Here is a tiny trained network, its code and every weight. The questions are about switching its units off for an input and a target symbol, where a switched-off unit gives its printed mean instead of its output.

import numpy as np


def w(rows, s, z=0):
    codes = np.array(rows[::2]) - 128.0
    scale = np.full(codes.shape[1], s)
    scale[-1] = z or s
    return codes * scale


def f(y):
    return np.maximum(y, 0)


def softmax(a):
    e = np.exp(a - a.max(-1, keepdims=True))
    return e / e.sum(-1, keepdims=True)


def log_softmax(a):
    a = a - a.max(-1, keepdims=True)
    return a - np.log(np.exp(a).sum(-1, keepdims=True))


def net(x, mask):
    ids = ['βεηλμψ'.index(c) for c in x.split()]
    T = len(ids)
    res = E[ids] + P[:T]
    r = res
    for j in range(2):
        rows = slice(4 * j, 4 * j + 4)
        q, k, v = (r @ M[0][rows].T for M in (Q, K, V))
        z = softmax(np.where(np.tri(T) > 0, q @ k.T / 4**0.5, -1e9)) @ v
        o = O[0][rows]
        res = res + np.where(mask[j], z, o[:, -1]) @ o[:, :-1]
    y = f(res @ A[0][:, :-1].T + A[0][:, -1])
    res = res + np.where(mask[2:14], y, B[0][:, -1]) @ B[0][:, :-1]
    return log_softmax(res[-1] @ U[:, :-1].T + U[:, -1])


Q, K, V, O, A, B = {}, {}, {}, {}, {}, {}
E = w([
[226,199,161],'β',
[208,156,76],'ε',
[222,184,255],'η',
[188,127,254],'λ',
[166,86,75],'μ',
[175,75,183],'ψ',
],0.0079)
P = w([
[200,120,212],'0',
[93,117,175],'1',
[153,61,67],'2',
[98,147,203],'3',
[178,171,95],'4',
[74,251,32],'5',
],0.019)
Q[0] = w([
[161,157,41],'head 1',
[140,31,52],'head 1',
[133,60,246],'head 1',
[99,91,227],'head 1',
[116,29,140],'head 2',
[109,133,38],'head 2',
[75,148,142],'head 2',
[133,90,118],'head 2',
],0.013)
K[0] = w([
[42,105,107],'head 1',
[83,121,45],'head 1',
[246,45,161],'head 1',
[235,75,163],'head 1',
[75,196,156],'head 2',
[67,57,59],'head 2',
[171,59,164],'head 2',
[66,133,151],'head 2',
],0.014)
V[0] = w([
[65,66,140],'head 1',
[128,128,128],'head 1',
[30,161,223],'head 1',
[54,185,168],'head 1',
[121,63,245],'head 2',
[162,232,108],'head 2',
[80,87,183],'head 2',
[158,47,97],'head 2',
],0.012)
O[0] = w([
[176,232,111,36],'head 1',
[128,128,128,128],'head 1',
[136,111,45,106],'head 1',
[101,160,93,92],'head 1',
[139,216,38,254],'head 2',
[38,85,187,127],'head 2',
[160,255,98,120],'head 2',
[181,57,129,172],'head 2',
],0.0083,0.0097)
A[0] = w([
[14,78,170,173],'neuron 1',
[110,110,127,244],'neuron 2',
[47,187,72,71],'neuron 3',
[137,64,164,99],'neuron 4',
[105,127,59,54],'neuron 5',
[2,169,101,65],'neuron 6',
[33,51,116,153],'neuron 7',
[151,152,147,181],'neuron 8',
[189,107,144,156],'neuron 9',
[112,120,146,86],'neuron 10',
[111,151,180,61],'neuron 11',
[119,131,150,254],'neuron 12',
],0.018,0.0069)
B[0] = w([
[55,6,94,228],'neuron 1',
[170,180,134,202],'neuron 2',
[110,71,33,201],'neuron 3',
[131,168,62,202],'neuron 4',
[144,155,204,178],'neuron 5',
[53,247,198,184],'neuron 6',
[142,155,199,208],'neuron 7',
[128,55,148,220],'neuron 8',
[72,198,137,254],'neuron 9',
[114,154,127,137],'neuron 10',
[131,152,92,158],'neuron 11',
[187,119,140,216],'neuron 12',
],0.011,0.0081)
U = w([
[140,157,248,200],'β',
[164,56,71,140],'ε',
[39,118,66,85],'η',
[82,11,131,119],'λ',
[2,200,186,1],'μ',
[7,135,233,59],'ψ',
],0.0087,0.0086)

Each question gives the input, a string of symbols that net reads in full, and the target symbol t.
The units are the heads (4 rows each of Q, K, V and O) and the neurons (one row each of A and B). Each row of codes is followed by its name. A weight is (code - 128) times the scale printed after its matrix; where a second scale follows, it is the last column's (O, A, B and U).
mask holds one flag per unit, heads first, then neurons. A switched-off unit (its flag False) gives its mean, the last column of its rows in O or B, instead of its output. The means were averaged over made-up inputs and are rounded, as every weight is.
A unit's drop is (log p(t) with every unit on - log p(t) with that unit switched off) / (log p(t) with every unit on - log p(t) with every unit switched off).
The circuit of an input: a set's keep is (log p(t) with only the set's units on - log p(t) with every unit switched off) / (log p(t) with every unit on - log p(t) with every unit switched off). Starting from the 12 units with the biggest drops (on a tie, the unit counted first), units are removed one at a time, each time the one whose removal leaves the highest keep (on an exact tie, the one counted first), for as long as the keep stays at least 0.8.
units of the circuit, in order: the units of the circuit, biggest drop first
unit that matters most: the unit with the biggest drop
top k neurons: the k neurons with the biggest drops, biggest first
heads that matter: for each layer, one digit per head in row order, 1 if its drop is at least 0.15 and else 0, layers parted by /
input μ β ψ λ ε η, target ε: heads that matter => 11
input μ β ε μ ψ η, target λ: heads that matter => 11
input λ ε ε ψ, target η: units of the circuit, in order => neuron 3; head 2
input β μ μ β μ η, target β: units of the circuit, in order => head 2; neuron 1
input μ β ε, target β: heads that matter => 00
input λ λ μ μ, target η: units of the circuit, in order => neuron 3; head 2
input λ λ ε, target β: units of the circuit, in order => head 1
input ψ μ λ λ, target ε: heads that matter => 01
input β ε β ε, target ψ: top 3 neurons => neuron 6; neuron 1; neuron 7
input η μ ε ε, target μ: heads that matter => 01
input λ ψ β ψ ψ ε, target ψ: top 2 neurons => neuron 7; neuron 6
input λ ε λ ε, target η: top 2 neurons => neuron 3; neuron 6
input ε ε ε ε, target λ: units of the circuit, in order => neuron 1; head 2; head 1
input η λ μ ψ ψ β, target β: top 3 neurons => neuron 1; neuron 3; neuron 7
input η β β β, target μ: units of the circuit, in order => head 2
input β ε λ, target β: units of the circuit, in order => neuron 1; head 1
input ε ψ β, target β: units of the circuit, in order => neuron 1; neuron 3
input ψ μ μ η β ψ, target β: units of the circuit, in order => head 2; neuron 1; neuron 3
input μ β η η β ε, target μ: top 2 neurons => neuron 6; neuron 5
input λ ε μ λ, target η: unit that matters most => neuron 3
